[[-1.19 -1.85 -1.58]
 [ 0.33 -2.48 -1.32]
 [ 0.55  0.95  1.99]
 [ 5.53  1.87 -4.10]
 [-0.44  1.11  1.05]
 [ 1.49  1.70 -1.97]
 [ 6.11  0.32 -1.45]
 [-3.81  1.80  1.10]
 [ 1.51 -4.98  2.13]
 [ 3.51 -2.40  1.45]
 [ 2.03  2.89 -1.09]]
->
[[ 5.53  1.87 -4.10]
 [ 1.49  1.70 -1.97]
 [-1.19 -1.85 -1.58]
 [ 6.11  0.32 -1.45]
 [ 0.33 -2.48 -1.32]
 [ 2.03  2.89 -1.09]
 [-0.44  1.11  1.05]
 [-3.81  1.80  1.10]
 [ 3.51 -2.40  1.45]
 [ 0.55  0.95  1.99]
 [ 1.51 -4.98  2.13]]

[[-3.04  1.64 -0.23  1.57 -0.95 -6.11  1.26 -0.71 -2.10 -0.14 -4.09  3.21
   4.77 -1.57]
 [-3.71 -1.66  0.47  4.65 -2.70  1.53 -7.11  4.98 -0.91  1.62  1.77  1.57
   2.03  1.53]
 [ 0.80 -2.34 -0.85  0.15  2.97  3.48  3.16 -0.73  0.76 -0.94 -5.31  5.34
   0.30 -0.28]
 [ 1.19  6.38  7.31 -2.36  3.89  2.59 -2.47  4.38 -1.54 -0.55  1.16  0.60
   1.73 -2.41]
 [-0.91 -3.07  1.42 -0.26 -1.30 -2.39  7.13  3.06 -0.41 -4.03  3.09 -1.77
  -3.85  0.98]]
->
[[ 0.80 -2.34 -0.85  0.15  2.97  3.48  3.16 -0.73  0.76 -0.94 -5.31  5.34
   0.30 -0.28]
 [-3.04  1.64 -0.23  1.57 -0.95 -6.11  1.26 -0.71 -2.10 -0.14 -4.09  3.21
   4.77 -1.57]
 [-3.71 -1.66  0.47  4.65 -2.70  1.53 -7.11  4.98 -0.91  1.62  1.77  1.57
   2.03  1.53]
 [-0.91 -3.07  1.42 -0.26 -1.30 -2.39  7.13  3.06 -0.41 -4.03  3.09 -1.77
  -3.85  0.98]
 [ 1.19  6.38  7.31 -2.36  3.89  2.59 -2.47  4.38 -1.54 -0.55  1.16  0.60
   1.73 -2.41]]

[[ 1.75 -2.36 -0.89 -2.93  4.43  3.51 -3.56 -2.44  0.51  2.79 -0.52 -1.67
  -2.42  2.51  5.30]
 [ 1.82 -1.10 -2.56 -2.11 -0.72 -0.70 -2.05 -3.27 -2.44  0.08  3.68  6.12
   5.73  2.76 -0.71]
 [ 1.75 -1.03 -2.52 -2.21 -0.90 -0.69 -1.75 -3.19 -2.82 -0.83  2.63  5.64
   6.20  3.93  0.62]
 [ 1.84 -1.09 -2.63 -2.04 -0.52 -0.91 -2.30 -3.33 -1.90  1.30  4.84  6.36
   4.68  1.04 -2.22]
 [ 1.64 -2.54 -0.77 -3.09  2.55  5.55 -2.12 -3.28 -1.03  2.57  1.65 -1.63
  -1.57 -2.08  4.61]
 [ 1.83 -2.56 -0.94 -1.71 -2.62  3.50  5.81 -0.51 -3.82 -2.59 -0.30  2.57
   2.20 -0.90 -1.32]]
->
[[ 1.84 -1.09 -2.63 -2.04 -0.52 -0.91 -2.30 -3.33 -1.90  1.30  4.84  6.36
   4.68  1.04 -2.22]
 [ 1.82 -1.10 -2.56 -2.11 -0.72 -0.70 -2.05 -3.27 -2.44  0.08  3.68  6.12
   5.73  2.76 -0.71]
 [ 1.75 -1.03 -2.52 -2.21 -0.90 -0.69 -1.75 -3.19 -2.82 -0.83  2.63  5.64
   6.20  3.93  0.62]
 [ 1.83 -2.56 -0.94 -1.71 -2.62  3.50  5.81 -0.51 -3.82 -2.59 -0.30  2.57
   2.20 -0.90 -1.32]
 [ 1.75 -2.36 -0.89 -2.93  4.43  3.51 -3.56 -2.44  0.51  2.79 -0.52 -1.67
  -2.42  2.51  5.30]
 [ 1.64 -2.54 -0.77 -3.09  2.55  5.55 -2.12 -3.28 -1.03  2.57  1.65 -1.63
  -1.57 -2.08  4.61]]

[[ 0.44 -2.61  3.88  1.79 -3.88  1.85  0.59  3.02  1.20  0.18  0.57  2.20
  -4.32  1.86  2.32]
 [ 2.95 -4.18 -2.76 -3.38 -2.81  2.71  1.81  1.02 -4.10  2.39 -3.84  3.20
  -4.43  0.56 -3.83]
 [-1.21  2.68  2.33  1.42  1.06 -3.16 -1.66 -5.70  3.74  0.08  3.31  0.75
  -0.65  2.26  2.33]
 [-1.50  2.13 -0.53  1.04  0.75  1.51 -1.99 -0.03  5.66 -1.65  5.47  2.19
  -1.96  5.83  3.05]]
->
[[ 2.95 -4.18 -2.76 -3.38 -2.81  2.71  1.81  1.02 -4.10  2.39 -3.84  3.20
  -4.43  0.56 -3.83]
 [-1.50  2.13 -0.53  1.04  0.75  1.51 -1.99 -0.03  5.66 -1.65  5.47  2.19
  -1.96  5.83  3.05]
 [-1.21  2.68  2.33  1.42  1.06 -3.16 -1.66 -5.70  3.74  0.08  3.31  0.75
  -0.65  2.26  2.33]
 [ 0.44 -2.61  3.88  1.79 -3.88  1.85  0.59  3.02  1.20  0.18  0.57  2.20
  -4.32  1.86  2.32]]

[[ 2.59  6.05  2.90]
 [ 2.33 -0.20 -5.01]
 [ 3.68 -3.08 -4.57]
 [-4.58  2.13 -1.89]
 [ 3.76 -2.10  1.86]
 [ 4.24  1.17 -1.71]
 [-4.71 -4.73  3.93]
 [ 3.98  1.06  3.32]
 [ 0.72  1.16 -5.40]
 [ 1.78 -3.17  3.53]]
->
[[ 0.72  1.16 -5.40]
 [ 2.33 -0.20 -5.01]
 [ 3.68 -3.08 -4.57]
 [-4.58  2.13 -1.89]
 [ 4.24  1.17 -1.71]
 [ 3.76 -2.10  1.86]
 [ 2.59  6.05  2.90]
 [ 3.98  1.06  3.32]
 [ 1.78 -3.17  3.53]
 [-4.71 -4.73  3.93]]

[[ 0.24 -0.71 -2.91  7.00 -3.56  0.36 -1.97 -0.67  0.11]
 [ 2.27 -2.87  0.17  2.81 -3.85 -0.09 -1.12 -0.49 -1.80]
 [-2.01  4.15 -1.82 -4.03  2.74  5.10 -1.25  0.45  2.85]]
->
[[ 0.24 -0.71 -2.91  7.00 -3.56  0.36 -1.97 -0.67  0.11]
 [-2.01  4.15 -1.82 -4.03  2.74  5.10 -1.25  0.45  2.85]
 [ 2.27 -2.87  0.17  2.81 -3.85 -0.09 -1.12 -0.49 -1.80]]
